Here is a tiny trained network, its code and every weight. The questions are about switching its units off for an input and a class, where a switched-off unit gives its printed mean instead of its output.

import numpy as np


def w(rows, s, z=0):
    codes = np.array(rows[::2]) - 128.0
    scale = np.full(codes.shape[1], s)
    scale[-1] = z or s
    return codes * scale


def f(y):
    return y / 2 * (1 + np.tanh(0.7978845608 * (y + 0.044715 * y**3)))


def log_softmax(a):
    a = a - a.max(-1, keepdims=True)
    return a - np.log(np.exp(a).sum(-1, keepdims=True))


def net(x, mask):
    res = np.array(x, float).reshape(1, 7) / 4 @ E
    y = f(res @ A[0][:, :-1].T + A[0][:, -1])
    res = res + np.where(mask, y, B[0][:, -1]) @ B[0][:, :-1]
    return log_softmax(res[-1] @ U[:, :-1].T + U[:, -1])


A, B = {}, {}
E = w([
[134,134,125,118],'x0',
[136,138,120,115],'x1',
[188,139,17,251],'x2',
[131,127,128,128],'x3',
[41,230,121,192],'x4',
[214,144,255,147],'x5',
[117,118,133,146],'x6',
],0.0093)
A[0] = w([
[32,27,68,91,93],'n0',
[49,119,145,73,79],'n1',
[94,100,127,143,98],'n2',
[45,126,157,76,115],'n3',
[116,102,179,189,144],'n4',
[77,242,176,143,127],'n5',
[55,253,213,189,150],'n6',
[155,63,214,137,163],'n7',
[112,154,101,161,119],'n8',
[122,224,138,124,184],'n9',
[173,138,192,105,160],'n10',
[53,60,135,121,105],'n11',
[103,94,116,145,93],'n12',
[250,116,69,193,181],'n13',
[114,174,93,194,100],'n14',
[100,148,107,60,126],'n15',
[171,66,97,147,129],'n16',
[236,85,135,164,2],'n17',
[94,133,86,108,125],'n18',
[71,218,65,115,126],'n19',
[126,63,108,137,115],'n20',
[216,87,199,130,112],'n21',
[90,75,72,80,164],'n22',
[172,59,134,100,161],'n23',
[98,52,219,107,157],'n24',
[134,54,158,70,117],'n25',
[116,155,61,159,102],'n26',
[180,188,218,231,192],'n27',
[82,231,155,103,115],'n28',
[121,188,57,131,98],'n29',
[33,165,32,137,119],'n30',
[155,165,152,70,123],'n31',
[122,88,155,170,172],'n32',
[121,98,147,127,156],'n33',
[149,124,160,79,127],'n34',
[113,207,84,195,102],'n35',
[222,127,85,175,47],'n36',
],0.011,0.0063)
B[0] = w([
[149,84,169,35,190],'n0',
[240,44,172,128,165],'n1',
[143,125,76,147,127],'n2',
[184,103,125,110,176],'n3',
[126,124,129,127,151],'n4',
[199,83,160,90,190],'n5',
[212,84,147,114,223],'n6',
[89,189,115,121,196],'n7',
[81,153,161,140,161],'n8',
[144,93,126,171,177],'n9',
[41,199,100,114,184],'n10',
[164,117,55,134,150],'n11',
[134,120,92,120,129],'n12',
[202,92,205,138,250],'n13',
[163,174,85,181,188],'n14',
[189,94,123,108,153],'n15',
[172,103,116,61,170],'n16',
[88,170,85,95,170],'n17',
[168,146,155,158,154],'n18',
[106,150,131,134,197],'n19',
[134,97,145,104,145],'n20',
[76,122,103,146,200],'n21',
[255,73,129,97,181],'n22',
[148,181,143,119,185],'n23',
[68,174,126,129,199],'n24',
[113,155,137,147,182],'n25',
[107,179,89,178,182],'n26',
[186,133,25,19,232],'n27',
[162,104,124,85,171],'n28',
[120,147,160,214,176],'n29',
[132,100,152,175,221],'n30',
[85,153,108,191,154],'n31',
[103,131,130,108,149],'n32',
[118,180,125,103,142],'n33',
[80,159,71,149,162],'n34',
[110,196,148,192,205],'n35',
[168,108,87,67,184],'n36',
],0.0063,0.013)
U = w([
[139,81,163,63,249],'0',
[181,38,187,160,56],'1',
[7,169,170,212,108],'2',
],0.012,0.0015)

Each question gives the input, the list of numbers given to net, and the class t.
The units are the neurons (one row each of A and B). Each row of codes is followed by its name. A weight is (code - 128) times the scale printed after its matrix; where a second scale follows, it is the last column's (A, B and U).
mask holds one flag per neuron, in row order. A switched-off neuron (its flag False) gives its mean, the last column of its row in B, instead of its output. The means were averaged over made-up inputs and are rounded, as every weight is.
A unit's drop is (log p(t) with every unit on - log p(t) with that unit switched off) / (log p(t) with every unit on - log p(t) with every unit switched off).
The circuit of an input: a set's keep is (log p(t) with only the set's units on - log p(t) with every unit switched off) / (log p(t) with every unit on - log p(t) with every unit switched off). Starting from the 12 units with the biggest drops (on a tie, the unit counted first), units are removed one at a time, each time the one whose removal leaves the highest keep (on an exact tie, the one counted first), for as long as the keep stays at least 0.8.
circuit, biggest first: the units of the circuit, biggest drop first
most important unit: the unit with the biggest drop
k most important neurons: the k neurons with the biggest drops, biggest first
drop when u is switched off: that unit's drop, to one decimal
input [3,3,0,2,4,-4,6], class 1: circuit, biggest first => (n10 n30)
input [-7,-7,5,8,0,2,2], class 0: circuit, biggest first => (n27 n30)
input [-5,4,6,4,-1,6,-4], class 0: circuit, biggest first => (n27 n17)
input [0,7,0,-4,0,4,2], class 2: circuit, biggest first => (n22 n0 n1)
input [6,-7,-6,6,1,-5,-4], class 1: circuit, biggest first => (n1 n27)
input [-6,6,-8,8,1,-4,0], class 1: circuit, biggest first => (n1)
input [-5,-5,-6,-2,3,0,-7], class 1: circuit, biggest first => (n27 n1)
input [-2,0,7,0,-1,6,-4], class 0: circuit, biggest first => (n27 n17)
input [-7,-5,-2,-1,1,8,-6], class 0: 3 most important neurons => (n27 n6 n35)
input [-1,0,1,6,-6,3,3], class 0: 2 most important neurons => (n35 n16)
input [-1,1,-6,6,-2,6,-6], class 2: drop when n16 is switched off => 0.0
input [3,-6,-4,-1,2,-4,1], class 1: drop when n1 is switched off => 0.2
input [-4,-2,-8,3,5,-5,-5], class 1: drop when n1 is switched off => 0.2
input [7,1,5,0,-4,3,4], class 0: most important unit => n17
